Here is a tiny trained network, its code and every weight. The questions are about switching its units off for an input and a target symbol, where a switched-off unit gives its printed mean instead of its output.

import numpy as np


def w(rows, s, z=0):
    codes = np.array(rows[::2]) - 128.0
    scale = np.full(codes.shape[1], s)
    scale[-1] = z or s
    return codes * scale


def f(y):
    return y / 2 * (1 + np.tanh(0.7978845608 * (y + 0.044715 * y**3)))


def softmax(a):
    e = np.exp(a - a.max(-1, keepdims=True))
    return e / e.sum(-1, keepdims=True)


def log_softmax(a):
    a = a - a.max(-1, keepdims=True)
    return a - np.log(np.exp(a).sum(-1, keepdims=True))


def net(x, mask):
    ids = ['βγδελξψ'.index(c) for c in x.split()]
    T = len(ids)
    res = E[ids] + P[:T]
    r = res
    for j in range(2):
        rows = slice(2 * j, 2 * j + 2)
        q, k, v = (r @ M[0][rows].T for M in (Q, K, V))
        z = softmax(np.where(np.tri(T) > 0, q @ k.T / 2**0.5, -1e9)) @ v
        o = O[0][rows]
        res = res + np.where(mask[j], z, o[:, -1]) @ o[:, :-1]
    y = f(res @ A[0][:, :-1].T + A[0][:, -1])
    res = res + np.where(mask[2:18], y, B[0][:, -1]) @ B[0][:, :-1]
    return log_softmax(res[-1] @ U[:, :-1].T + U[:, -1])


Q, K, V, O, A, B = {}, {}, {}, {}, {}, {}
E = w([
[117,89,145],'β',
[132,114,163],'γ',
[151,100,59],'δ',
[147,82,156],'ε',
[182,145,132],'λ',
[230,162,6],'ξ',
[142,158,194],'ψ',
],0.022)
P = w([
[86,165,77],'0',
[114,158,149],'1',
[132,149,158],'2',
[154,126,145],'3',
[172,112,150],'4',
[190,99,154],'5',
[213,92,164],'6',
[227,81,164],'7',
[246,68,168],'8',
],0.011)
Q[0] = w([
[235,170,11],'h0',
[145,167,3],'h0',
[142,168,121],'h1',
[165,163,44],'h1',
],0.018)
K[0] = w([
[253,65,140],'h0',
[201,102,167],'h0',
[171,199,195],'h1',
[215,114,189],'h1',
],0.017)
V[0] = w([
[108,83,63],'h0',
[99,8,182],'h0',
[33,99,69],'h1',
[45,10,146],'h1',
],0.013)
O[0] = w([
[141,57,91,211],'h0',
[6,130,61,13],'h0',
[85,51,148,40],'h1',
[64,88,76,3],'h1',
],0.011,0.006)
A[0] = w([
[75,135,204,155],'n0',
[116,145,103,65],'n1',
[186,143,201,83],'n2',
[169,78,30,255],'n3',
[100,114,146,87],'n4',
[106,120,150,104],'n5',
[72,189,46,180],'n6',
[154,162,45,161],'n7',
[109,136,206,108],'n8',
[155,214,154,153],'n9',
[39,100,116,141],'n10',
[159,109,132,85],'n11',
[91,94,194,102],'n12',
[146,38,2,80],'n13',
[179,83,99,55],'n14',
[122,67,91,217],'n15',
],0.012,0.0091)
B[0] = w([
[171,96,33,135],'n0',
[107,42,119,122],'n1',
[93,147,111,254],'n2',
[91,181,204,243],'n3',
[130,86,18,126],'n4',
[101,101,52,125],'n5',
[130,71,255,139],'n6',
[105,92,166,188],'n7',
[129,116,15,142],'n8',
[116,47,152,236],'n9',
[151,196,100,140],'n10',
[100,118,76,162],'n11',
[94,91,116,144],'n12',
[107,115,22,196],'n13',
[129,117,10,181],'n14',
[83,184,133,191],'n15',
],0.0093,0.019)
U = w([
[104,196,90,127],'β',
[110,109,151,82],'γ',
[74,3,140,43],'δ',
[66,153,184,128],'ε',
[170,122,92,34],'λ',
[140,205,235,195],'ξ',
[131,184,166,255],'ψ',
],0.012,0.0074)

Each question gives the input, a string of symbols that net reads in full, and the target symbol t.
The units are the heads (2 rows each of Q, K, V and O) and the neurons (one row each of A and B). Each row of codes is followed by its name. A weight is (code - 128) times the scale printed after its matrix; where a second scale follows, it is the last column's (O, A, B and U).
mask holds one flag per unit, heads first, then neurons. A switched-off unit (its flag False) gives its mean, the last column of its rows in O or B, instead of its output. The means were averaged over made-up inputs and are rounded, as every weight is.
A unit's drop is (log p(t) with every unit on - log p(t) with that unit switched off) / (log p(t) with every unit on - log p(t) with every unit switched off).
The circuit of an input: a set's keep is (log p(t) with only the set's units on - log p(t) with every unit switched off) / (log p(t) with every unit on - log p(t) with every unit switched off). Starting from the 12 units with the biggest drops (on a tie, the unit counted first), units are removed one at a time, each time the one whose removal leaves the highest keep (on an exact tie, the one counted first), for as long as the keep stays at least 0.8.
circuit, biggest first: the units of the circuit, biggest drop first
most important unit: the unit with the biggest drop
k most important neurons: the k neurons with the biggest drops, biggest first
heads that matter: for each layer, one digit per head in row order, 1 if its drop is at least 0.15 and else 0, layers parted by /
input ε λ ψ δ δ ξ δ δ, target λ: most important unit : n14
input β δ δ δ γ, target β: 2 most important neurons : (n9, n10)
input δ ψ ε δ ψ γ ε δ, target ε: heads that matter : 10
input λ ξ δ ξ, target λ: circuit, biggest first : (n14, h0)
input δ δ λ β λ ξ δ, target λ: circuit, biggest first : (h0, n14)
input β δ ψ, target β: heads that matter : 11
input ε λ λ β ψ ξ δ λ, target λ: circuit, biggest first : (h0, n3, n14)
input δ ε λ β ψ ε δ δ, target ε: 2 most important neurons : (n6, n3)
input δ λ λ λ δ δ, target ξ: circuit, biggest first : (h1, n13)
input δ λ ε δ δ δ, target β: circuit, biggest first : (n9, h0)
input ξ β λ ψ λ δ ξ ψ, target λ: circuit, biggest first : (n8, n3)
input δ δ δ δ λ γ, target δ: 2 most important neurons : (n12, n10)
input γ δ ξ, target λ: circuit, biggest first : (h0, n14)
input γ γ ξ δ β β, target ξ: 2 most important neurons : (n13, n9)
input δ ψ ξ δ δ λ ψ, target δ: most important neuron : (n3)
input β ψ γ λ δ ε, target β: 2 most important neurons : (n9, n10)
input β δ λ β, target β: 2 most important neurons : (n10, n9)
input δ λ δ, target ξ: 2 most important neurons : (n13, n14)
input δ λ λ ε, target δ: heads that matter : 01
input β β ψ, target β: heads that matter : 11
